Below is a small trained network, with its code and all its weights. Each question gives an input and a target symbol and asks what happens when units are switched off, that is, made to give their printed mean instead of their output.

import numpy as np


def w(rows, s, z=0):
    codes = np.array(rows[::2]) - 128.0
    scale = np.full(codes.shape[1], s)
    scale[-1] = z or s
    return codes * scale


def norm(h):
    return h / np.sqrt((h * h).mean(-1, keepdims=True) + 1e-5)


def f(y):
    return np.maximum(y, 0)


def softmax(a):
    e = np.exp(a - a.max(-1, keepdims=True))
    return e / e.sum(-1, keepdims=True)


def log_softmax(a):
    a = a - a.max(-1, keepdims=True)
    return a - np.log(np.exp(a).sum(-1, keepdims=True))


def net(x, mask):
    ids = ['ΓΛΠβζμφ'.index(c) for c in x.split()]
    T = len(ids)
    res = E[ids] + P[:T]
    r = norm(res)
    for j in range(2):
        rows = slice(2 * j, 2 * j + 2)
        q, k, v = (r @ M[0][rows].T for M in (Q, K, V))
        z = softmax(np.where(np.tri(T) > 0, q @ k.T / 2**0.5, -1e9)) @ v
        o = O[0][rows]
        res = res + np.where(mask[j], z, o[:, -1]) @ o[:, :-1]
    y = f(norm(res) @ A[0][:, :-1].T + A[0][:, -1])
    res = res + np.where(mask[2:26], y, B[0][:, -1]) @ B[0][:, :-1]
    return log_softmax(norm(res)[-1] @ U[:, :-1].T + U[:, -1])


Q, K, V, O, A, B = {}, {}, {}, {}, {}, {}
E = w([
[186,152,202,243],'Γ',
[176,132,123,246],'Λ',
[57,102,176,211],'Π',
[173,88,56,229],'β',
[161,22,116,133],'ζ',
[179,130,128,255],'μ',
[190,162,211,231],'φ',
],0.0082)
P = w([
[171,144,87,2],'0',
[160,115,97,157],'1',
[81,151,60,173],'2',
[96,153,82,164],'3',
[104,142,94,162],'4',
[112,139,107,157],'5',
[127,133,130,154],'6',
[134,114,139,159],'7',
[140,137,168,148],'8',
[155,116,186,152],'9',
[148,113,215,151],'10',
],0.0066)
Q[0] = w([
[144,122,44,5],'head 0',
[183,209,129,74],'head 0',
[68,120,90,1],'head 1',
[99,236,114,179],'head 1',
],0.0087)
K[0] = w([
[114,64,115,251],'head 0',
[139,137,135,215],'head 0',
[204,138,24,210],'head 1',
[102,157,178,146],'head 1',
],0.011)
V[0] = w([
[127,94,6,93],'head 0',
[98,122,183,57],'head 0',
[71,85,128,160],'head 1',
[73,18,130,134],'head 1',
],0.011)
O[0] = w([
[254,129,215,137,227],'head 0',
[231,107,21,90,127],'head 0',
[139,206,70,52,196],'head 1',
[21,150,200,71,254],'head 1',
],0.007)
A[0] = w([
[106,102,155,135,166],'neuron 0',
[91,68,111,163,149],'neuron 1',
[120,140,75,57,105],'neuron 2',
[151,189,146,126,141],'neuron 3',
[115,166,103,137,65],'neuron 4',
[133,139,109,215,215],'neuron 5',
[89,101,152,69,122],'neuron 6',
[131,121,197,159,167],'neuron 7',
[212,155,171,140,142],'neuron 8',
[238,133,96,191,106],'neuron 9',
[96,120,148,137,139],'neuron 10',
[51,163,106,173,146],'neuron 11',
[200,72,106,99,2],'neuron 12',
[28,160,120,177,84],'neuron 13',
[114,118,158,103,131],'neuron 14',
[127,147,68,50,153],'neuron 15',
[189,181,114,144,121],'neuron 16',
[106,203,154,77,159],'neuron 17',
[8,118,55,103,70],'neuron 18',
[187,146,89,93,33],'neuron 19',
[137,191,66,128,174],'neuron 20',
[121,101,147,63,60],'neuron 21',
[88,183,90,57,106],'neuron 22',
[142,140,156,162,178],'neuron 23',
],0.012,0.0036)
B[0] = w([
[118,175,136,153,176],'neuron 0',
[156,93,123,105,145],'neuron 1',
[167,145,136,193,173],'neuron 2',
[181,92,121,121,182],'neuron 3',
[153,116,118,67,140],'neuron 4',
[183,97,198,1,188],'neuron 5',
[154,161,144,137,180],'neuron 6',
[143,90,77,139,254],'neuron 7',
[80,105,147,117,249],'neuron 8',
[131,102,107,179,205],'neuron 9',
[140,128,113,104,160],'neuron 10',
[98,119,158,164,175],'neuron 11',
[29,171,79,218,146],'neuron 12',
[68,125,107,151,177],'neuron 13',
[140,164,148,152,171],'neuron 14',
[199,144,120,228,184],'neuron 15',
[100,5,112,119,178],'neuron 16',
[135,163,103,173,204],'neuron 17',
[75,83,120,71,186],'neuron 18',
[130,166,53,86,145],'neuron 19',
[212,131,151,102,169],'neuron 20',
[179,178,110,49,162],'neuron 21',
[156,127,182,124,186],'neuron 22',
[103,121,132,169,206],'neuron 23',
],0.0079,0.0078)
U = w([
[177,1,152,122,194],'Γ',
[113,90,114,225,201],'Λ',
[162,124,239,56,91],'Π',
[102,132,125,187,3],'β',
[108,86,103,39,95],'ζ',
[104,94,111,82,52],'μ',
[215,171,79,117,135],'φ',
],0.0091,0.0038)

Each question gives the input, a string of symbols that net reads in full, and the target symbol t.
The units are the heads (2 rows each of Q, K, V and O) and the neurons (one row each of A and B). Each row of codes is followed by its name. A weight is (code - 128) times the scale printed after its matrix; where a second scale follows, it is the last column's (O, A, B and U).
mask holds one flag per unit, heads first, then neurons. A switched-off unit (its flag False) gives its mean, the last column of its rows in O or B, instead of its output. The means were averaged over made-up inputs and are rounded, as every weight is.
A unit's drop is (log p(t) with every unit on - log p(t) with that unit switched off) / (log p(t) with every unit on - log p(t) with every unit switched off).
The circuit of an input: a set's keep is (log p(t) with only the set's units on - log p(t) with every unit switched off) / (log p(t) with every unit on - log p(t) with every unit switched off). Starting from the 12 units with the biggest drops (on a tie, the unit counted first), units are removed one at a time, each time the one whose removal leaves the highest keep (on an exact tie, the one counted first), for as long as the keep stays at least 0.8.
circuit, biggest first: the units of the circuit, biggest drop first
unit that matters most: the unit with the biggest drop
top k neurons: the k neurons with the biggest drops, biggest first
heads that matter: for each layer, one digit per head in row order, 1 if its drop is at least 0.15 and else 0, layers parted by /
input Π μ φ ζ ζ μ Λ, target φ: circuit, biggest first : [head 0; head 1]
input Π ζ ζ ζ β φ, target φ: circuit, biggest first : [head 0]
input Π φ ζ β Λ Λ μ ζ Π Π Γ, target φ: circuit, biggest first : [head 1; head 0; neuron 17]
input β μ Λ, target Γ: circuit, biggest first : [neuron 5; neuron 16]
input Π Π Π ζ Π φ μ μ Γ Γ, target φ: circuit, biggest first : [head 1; head 0]
input φ ζ β, target Γ: circuit, biggest first : [head 1; neuron 5]
input φ Π ζ ζ Λ Λ, target ζ: circuit, biggest first : [head 0; neuron 18]
input β Λ ζ Π μ Λ ζ ζ μ, target Π: circuit, biggest first : [neuron 15; head 1]
input Π ζ ζ ζ ζ ζ μ, target φ: circuit, biggest first : [head 0; neuron 19]
input ζ Γ Λ, target Γ: heads that matter : 00
input Π Γ Γ ζ φ ζ, target φ: top 2 neurons : [neuron 15; neuron 21]
input Π ζ Γ β, target φ: top 2 neurons : [neuron 20; neuron 15]
input ζ Λ ζ φ ζ, target Π: top 3 neurons : [neuron 9; neuron 16; neuron 15]
input ζ Π Π μ, target Γ: unit that matters most : neuron 16
input Γ φ β, target Γ: top 2 neurons : [neuron 5; neuron 1]
input ζ β μ φ ζ, target Λ: heads that matter : 10
input Π ζ β Λ Λ Π Π Π Γ ζ Π, target φ: heads that matter : 11
input ζ Γ φ, target Γ: heads that matter : 00
input β φ ζ ζ ζ Π Λ, target Π: top 2 neurons : [neuron 9; neuron 15]
input ζ μ Π Γ, target Γ: unit that matters most : neuron 16
input β Π φ, target Π: heads that matter : 10
input ζ Λ μ Π, target Γ: heads that matter : 10
input φ ζ φ ζ, target Λ: heads that matter : 11
